Below is a small trained network, with its code and all its weights. Each question gives an input and a target symbol and asks what happens when units are switched off, that is, made to give their printed mean instead of their output.

import numpy as np


def w(rows, s, z=0):
    codes = np.array(rows[::2]) - 128.0
    scale = np.full(codes.shape[1], s)
    scale[-1] = z or s
    return codes * scale


def f(y):
    return y / 2 * (1 + np.tanh(0.7978845608 * (y + 0.044715 * y**3)))


def softmax(a):
    e = np.exp(a - a.max(-1, keepdims=True))
    return e / e.sum(-1, keepdims=True)


def log_softmax(a):
    a = a - a.max(-1, keepdims=True)
    return a - np.log(np.exp(a).sum(-1, keepdims=True))


def net(x, mask):
    ids = ['γδζηθξπστφψω'.index(c) for c in x.split()]
    T = len(ids)
    res = E[ids] + P[:T]
    q, k, v = (res @ M[0].T for M in (Q, K, V))
    z = softmax(np.where(np.tri(T) > 0, q @ k.T / 4**0.5, -1e9)) @ v
    res = res + np.where(mask[0], z, O[0][:, -1]) @ O[0][:, :-1]
    y = f(res @ A[0][:, :-1].T + A[0][:, -1])
    res = res + np.where(mask[1:9], y, B[0][:, -1]) @ B[0][:, :-1]
    return log_softmax(res[-1] @ U[:, :-1].T + U[:, -1])


Q, K, V, O, A, B = {}, {}, {}, {}, {}, {}
E = w([
[63,122,154,128],'γ',
[115,173,237,110],'δ',
[93,209,136,121],'ζ',
[61,168,134,130],'η',
[28,122,72,145],'θ',
[90,147,138,171],'ξ',
[113,189,194,77],'π',
[8,111,46,142],'σ',
[112,183,197,72],'τ',
[53,105,152,113],'φ',
[43,151,36,175],'ψ',
[140,183,113,34],'ω',
],0.015)
P = w([
[42,245,181,176],'0',
[51,117,192,42],'1',
[47,109,160,67],'2',
[63,106,148,60],'3',
[72,110,129,68],'4',
[78,102,124,57],'5',
[95,101,149,53],'6',
[83,109,98,88],'7',
[107,141,96,42],'8',
[125,143,128,10],'9',
[122,147,94,23],'10',
[145,178,107,30],'11',
],0.011)
Q[0] = w([
[193,32,132,135],'h0',
[1,208,160,73],'h0',
[97,146,43,144],'h0',
[253,81,103,195],'h0',
],0.0096)
K[0] = w([
[125,1,46,81],'h0',
[85,210,179,184],'h0',
[110,181,116,175],'h0',
[157,67,146,91],'h0',
],0.0096)
V[0] = w([
[76,63,119,150],'h0',
[164,184,176,223],'h0',
[95,116,52,158],'h0',
[91,109,198,4],'h0',
],0.015)
O[0] = w([
[200,222,87,233,74],'h0',
[215,2,252,171,247],'h0',
[150,229,144,129,117],'h0',
[127,90,85,32,174],'h0',
],0.0096,0.011)
A[0] = w([
[131,133,103,159,101],'n0',
[55,190,128,96,150],'n1',
[148,140,90,82,115],'n2',
[132,86,67,157,164],'n3',
[152,147,121,165,151],'n4',
[247,63,124,176,3],'n5',
[145,142,196,68,147],'n6',
[84,142,186,152,130],'n7',
],0.012,0.0059)
B[0] = w([
[161,152,198,76,127],'n0',
[68,172,141,255,165],'n1',
[182,182,104,184,158],'n2',
[121,57,238,145,133],'n3',
[118,17,181,7,146],'n4',
[85,196,32,195,169],'n5',
[81,85,89,195,252],'n6',
[129,71,107,80,170],'n7',
],0.0074,0.018)
U = w([
[33,101,181,130,191],'γ',
[92,78,96,127,187],'δ',
[142,97,92,92,255],'ζ',
[143,102,37,101,233],'η',
[111,133,223,73,121],'θ',
[59,143,119,127,76],'ξ',
[124,92,130,103,79],'π',
[120,76,79,216,58],'σ',
[117,75,144,55,35],'τ',
[114,82,149,43,24],'φ',
[85,133,141,109,103],'ψ',
[1,123,65,80,71],'ω',
],0.0086,0.008)

Each question gives the input, a string of symbols that net reads in full, and the target symbol t.
The units are the heads (4 rows each of Q, K, V and O) and the neurons (one row each of A and B). Each row of codes is followed by its name. A weight is (code - 128) times the scale printed after its matrix; where a second scale follows, it is the last column's (O, A, B and U).
mask holds one flag per unit, heads first, then neurons. A switched-off unit (its flag False) gives its mean, the last column of its rows in O or B, instead of its output. The means were averaged over made-up inputs and are rounded, as every weight is.
A unit's drop is (log p(t) with every unit on - log p(t) with that unit switched off) / (log p(t) with every unit on - log p(t) with every unit switched off).
The circuit of an input: a set's keep is (log p(t) with only the set's units on - log p(t) with every unit switched off) / (log p(t) with every unit on - log p(t) with every unit switched off). Starting from all 9 units, units are removed one at a time, each time the one whose removal leaves the highest keep (on an exact tie, the one counted first), for as long as the keep stays at least 0.8.
units of the circuit, in order: the units of the circuit, biggest drop first
top k neurons: the k neurons with the biggest drops, biggest first
drop when u is switched off: that unit's drop, to one decimal
input ψ ζ ω ω ω ω ξ π ψ ψ π, target θ: top neuron	(n5)
input δ ω π ω φ ξ π, target δ: units of the circuit, in order	(h0 n5 n6)
input ξ π ω τ φ γ ω ω δ ω, target σ: top 3 neurons	(n5 n6 n4)
input ξ τ ω δ, target σ: units of the circuit, in order	(h0 n5)
input ψ ω ω ω ξ ω ω ξ ψ ω ω ζ, target θ: units of the circuit, in order	(h0 n4 n5)
input ξ ξ φ ω θ ξ θ ω ξ ξ τ, target σ: top 3 neurons	(n5 n6 n4)
input ξ ψ ξ ω ξ σ η, target σ: units of the circuit, in order	(h0 n5)
input ψ ξ φ γ ω σ γ ω ω ω, target θ: units of the circuit, in order	(h0 n4)
input δ θ ω ξ φ η σ ψ δ, target δ: top 3 neurons	(n5 n6 n1)
input ψ φ ω ψ ψ π ω ψ φ, target θ: top 3 neurons	(n6 n5 n4)
input ψ δ ξ ζ θ ψ τ φ γ, target θ: top 3 neurons	(n6 n5 n4)
input ω θ ω ω γ θ ζ τ ξ ψ, target ω: drop when h0 is switched off	1.8
input ξ ξ ω ψ ω ω ω δ ω γ, target σ: drop when h0 is switched off	1.3
input ω γ ω ξ ω θ, target ω: drop when n3 is switched off	-0.3
input ξ ω θ δ γ ω ω ω τ ξ σ, target σ: units of the circuit, in order	(h0)
